Below are the code and all the weights of a small trained network. Each question names an input and a class and asks about switching units off, where a switched-off unit gives its printed mean instead of its output.

import numpy as np


def w(rows, s, z=0):
    codes = np.array(rows[::2]) - 128.0
    scale = np.full(codes.shape[1], s)
    scale[-1] = z or s
    return codes * scale


def norm(h):
    return h / np.sqrt((h * h).mean(-1, keepdims=True) + 1e-5)


def f(y):
    return np.maximum(y, 0)


def log_softmax(a):
    a = a - a.max(-1, keepdims=True)
    return a - np.log(np.exp(a).sum(-1, keepdims=True))


def net(x, mask):
    res = np.array(x, float).reshape(1, 3) / 4 @ E
    u = 0
    for l in range(2):
        y = f(norm(res) @ A[l][:, :-1].T + A[l][:, -1])
        res = res + np.where(mask[u : u + 4], y, B[l][:, -1]) @ B[l][:, :-1]
        u += 4
    return log_softmax(norm(res)[-1] @ U[:, :-1].T + U[:, -1])


A, B = {}, {}
E = w([
[151,160,207,60,76,182],'x0',
[89,232,83,168,99,191],'x1',
[254,67,62,123,34,170],'x2',
],0.0056)
A[0] = w([
[130,111,102,74,92,122,150],'0.n0',
[94,101,2,170,222,158,4],'0.n1',
[63,136,19,185,103,224,84],'0.n2',
[45,182,96,148,72,197,83],'0.n3',
],0.0074,0.0039)
B[0] = w([
[80,185,112,207,195,63,205],'0.n0',
[71,254,12,155,132,102,216],'0.n1',
[164,4,147,118,154,96,253],'0.n2',
[200,28,226,92,151,37,254],'0.n3',
],0.0088,0.0034)
A[1] = w([
[137,255,180,146,113,65,227],'1.n0',
[126,184,201,98,32,128,67],'1.n1',
[133,104,207,128,68,177,5],'1.n2',
[163,63,71,153,92,246,245],'1.n3',
],0.0098,0.0016)
B[1] = w([
[228,114,143,162,253,153,254],'1.n0',
[144,237,20,234,2,61,222],'1.n1',
[19,77,41,102,91,58,207],'1.n2',
[46,212,253,185,205,195,201],'1.n3',
],0.0086,0.0049)
U = w([
[100,214,16,217,123,41,124],'0',
[116,185,252,201,211,175,211],'1',
[152,26,192,118,156,37,117],'2',
[194,113,127,132,184,117,131],'3',
[110,152,129,44,119,188,11],'4',
[64,101,89,36,83,206,4],'5',
[94,135,102,41,87,202,1],'6',
],0.012,0.007)

Each question gives the input, the list of numbers given to net, and the class t.
The units are the neurons (one row each of A and B). Each row of codes is followed by its name. A weight is (code - 128) times the scale printed after its matrix; where a second scale follows, it is the last column's (A, B and U).
mask holds one flag per neuron, layer by layer. A switched-off neuron (its flag False) gives its mean, the last column of its row in B, instead of its output. The means were averaged over made-up inputs and are rounded, as every weight is.
A unit's drop is (log p(t) with every unit on - log p(t) with that unit switched off) / (log p(t) with every unit on - log p(t) with every unit switched off).
The circuit of an input: a set's keep is (log p(t) with only the set's units on - log p(t) with every unit switched off) / (log p(t) with every unit on - log p(t) with every unit switched off). Starting from all 8 units, units are removed one at a time, each time the one whose removal leaves the highest keep (on an exact tie, the one counted first), for as long as the keep stays at least 0.8.
circuit, biggest first: the units of the circuit, biggest drop first
k most important neurons: the k neurons with the biggest drops, biggest first
k most important neurons of layer l: the k neurons of layer l with the biggest drops, biggest first
drop when u is switched off: that unit's drop, to one decimal
input [-3,4,1], class 2: circuit, biggest first => (0.n2)
input [4,2,-4], class 0: 3 most important neurons of layer 0 => (0.n2 0.n0 0.n1)
input [-2,-5,7], class 1: circuit, biggest first => (1.n3 0.n3)
input [2,-3,4], class 1: 3 most important neurons => (0.n3 0.n1 1.n1)
input [8,-2,-8], class 0: circuit, biggest first => (1.n1 0.n2)
input [-2,-3,5], class 1: circuit, biggest first => (0.n3 1.n3)
input [-2,2,-3], class 3: circuit, biggest first => (1.n3 1.n1 1.n0)
input [-1,8,-4], class 2: circuit, biggest first => (0.n3 0.n2)
input [8,-5,-6], class 0: circuit, biggest first => (1.n1 0.n3 0.n2)
input [5,-4,0], class 0: 4 most important neurons => (0.n2 0.n3 1.n1 0.n1)
input [-6,5,8], class 1: 2 most important neurons => (1.n3 1.n1)
input [-3,-4,4], class 1: 4 most important neurons => (0.n3 0.n1 1.n3 1.n1)
input [-1,8,-5], class 2: 3 most important neurons => (0.n3 0.n2 1.n3)
input [4,7,2], class 2: most important neuron => (0.n3)
input [-7,-5,5], class 0: 3 most important neurons => (0.n3 1.n0 0.n1)
input [-3,-6,6], class 1: 3 most important neurons of layer 1 => (1.n3 1.n2 1.n1)
input [-7,8,0], class 2: 3 most important neurons => (0.n3 0.n2 1.n1)
input [8,5,-6], class 0: 2 most important neurons => (1.n1 1.n2)
input [7,-3,8], class 1: 2 most important neurons => (1.n3 0.n3)
input [7,4,-3], class 0: circuit, biggest first => (1.n1)
input [5,7,2], class 2: 2 most important neurons => (0.n3 0.n2)
input [-1,4,6], class 1: drop when 1.n3 is switched off => 0.8
input [4,-1,7], class 1: drop when 1.n3 is switched off => 1.5
